Below are the code and all the weights of a small trained network. Each question names an input and a class and asks about switching units off, where a switched-off unit gives its printed mean instead of its output.

import numpy as np


def w(rows, s, z=0):
    codes = np.array(rows[::2]) - 128.0
    scale = np.full(codes.shape[1], s)
    scale[-1] = z or s
    return codes * scale


def f(y):
    return y / 2 * (1 + np.tanh(0.7978845608 * (y + 0.044715 * y**3)))


def log_softmax(a):
    a = a - a.max(-1, keepdims=True)
    return a - np.log(np.exp(a).sum(-1, keepdims=True))


def net(x, mask):
    res = np.array(x, float).reshape(1, 6) / 4 @ E
    y = f(res @ A[0][:, :-1].T + A[0][:, -1])
    res = res + np.where(mask, y, B[0][:, -1]) @ B[0][:, :-1]
    return log_softmax(res[-1] @ U[:, :-1].T + U[:, -1])


A, B = {}, {}
E = w([
[131,130,126,126],'x0',
[140,81,198,72],'x1',
[127,136,132,127],'x2',
[211,112,196,253],'x3',
[255,151,70,66],'x4',
[130,122,127,129],'x5',
],0.0076)
A[0] = w([
[188,141,102,92,164],'n0',
[155,94,93,223,44],'n1',
[164,38,248,49,86],'n2',
[204,89,200,161,94],'n3',
[197,61,159,155,219],'n4',
[69,122,145,161,40],'n5',
[49,68,150,175,102],'n6',
[57,169,109,69,63],'n7',
[123,177,151,121,254],'n8',
[60,113,112,192,95],'n9',
[219,228,114,112,118],'n10',
[158,107,166,157,65],'n11',
[111,164,39,170,208],'n12',
[178,69,157,171,52],'n13',
[225,75,84,88,59],'n14',
[61,116,48,81,48],'n15',
[97,174,120,54,153],'n16',
[218,77,50,147,138],'n17',
[35,120,125,188,86],'n18',
[68,98,49,99,77],'n19',
[107,60,120,2,122],'n20',
[72,100,209,122,78],'n21',
[140,10,160,79,71],'n22',
[95,129,107,71,85],'n23',
],0.0094,0.0064)
B[0] = w([
[114,129,157,90,204],'n0',
[145,141,142,162,157],'n1',
[84,145,3,155,210],'n2',
[131,132,164,163,202],'n3',
[103,109,147,134,255],'n4',
[216,166,114,90,136],'n5',
[167,142,107,32,199],'n6',
[155,133,163,155,174],'n7',
[85,82,132,119,240],'n8',
[134,140,115,96,172],'n9',
[119,135,148,98,208],'n10',
[135,156,143,151,138],'n11',
[78,114,92,144,235],'n12',
[174,156,174,137,155],'n13',
[145,161,134,66,178],'n14',
[147,139,179,160,179],'n15',
[136,110,163,156,209],'n16',
[112,141,130,103,207],'n17',
[170,124,104,76,189],'n18',
[180,136,153,175,170],'n19',
[132,131,127,179,230],'n20',
[123,176,142,88,173],'n21',
[135,158,83,167,150],'n22',
[198,118,161,175,158],'n23',
],0.012,0.0057)
U = w([
[93,105,112,102,255],'0',
[190,226,94,2,25],'1',
[202,142,157,201,21],'2',
[86,43,92,99,185],'3',
[61,42,119,86,153],'4',
[81,181,14,154,113],'5',
],0.0099,0.008)

Each question gives the input, the list of numbers given to net, and the class t.
The units are the neurons (one row each of A and B). Each row of codes is followed by its name. A weight is (code - 128) times the scale printed after its matrix; where a second scale follows, it is the last column's (A, B and U).
mask holds one flag per neuron, in row order. A switched-off neuron (its flag False) gives its mean, the last column of its row in B, instead of its output. The means were averaged over made-up inputs and are rounded, as every weight is.
A unit's drop is (log p(t) with every unit on - log p(t) with that unit switched off) / (log p(t) with every unit on - log p(t) with every unit switched off).
The circuit of an input: a set's keep is (log p(t) with only the set's units on - log p(t) with every unit switched off) / (log p(t) with every unit on - log p(t) with every unit switched off). Starting from the 12 units with the biggest drops (on a tie, the unit counted first), units are removed one at a time, each time the one whose removal leaves the highest keep (on an exact tie, the one counted first), for as long as the keep stays at least 0.8.
units of the circuit, in order: the units of the circuit, biggest drop first
k most important neurons: the k neurons with the biggest drops, biggest first
drop of u: that unit's drop, to one decimal
input [-1,8,1,6,-2,-3], class 5: units of the circuit, in order -> n2
input [-4,-6,-4,2,-7,-1], class 1: units of the circuit, in order -> n6, n18, n5
input [3,6,5,-1,0,3], class 5: units of the circuit, in order -> n2, n22
input [4,7,-4,-3,-6,-2], class 5: units of the circuit, in order -> n2, n22
input [-3,-3,-4,3,-5,5], class 1: 2 most important neurons -> n6, n18
input [1,-2,-4,-2,-5,-5], class 1: units of the circuit, in order -> n6, n18, n4
input [-7,-3,6,-6,-8,1], class 1: 3 most important neurons -> n6, n18, n5
input [-1,-6,-7,-8,-8,7], class 1: units of the circuit, in order -> n6, n18
input [5,2,-1,8,8,0], class 1: 2 most important neurons -> n14, n17
input [-4,-6,0,-8,-1,6], class 2: 2 most important neurons -> n19, n15
input [-8,-6,1,-8,-8,-7], class 1: 4 most important neurons -> n6, n18, n5, n9
input [0,0,2,-3,-7,2], class 1: drop of n6 -> 0.2
input [-1,5,3,6,-8,1], class 1: drop of n6 -> 0.3
input [3,6,1,-8,-4,-4], class 2: drop of n3 -> 0.0
input [-8,-4,1,-3,-8,-4], class 1: drop of n18 -> 0.1
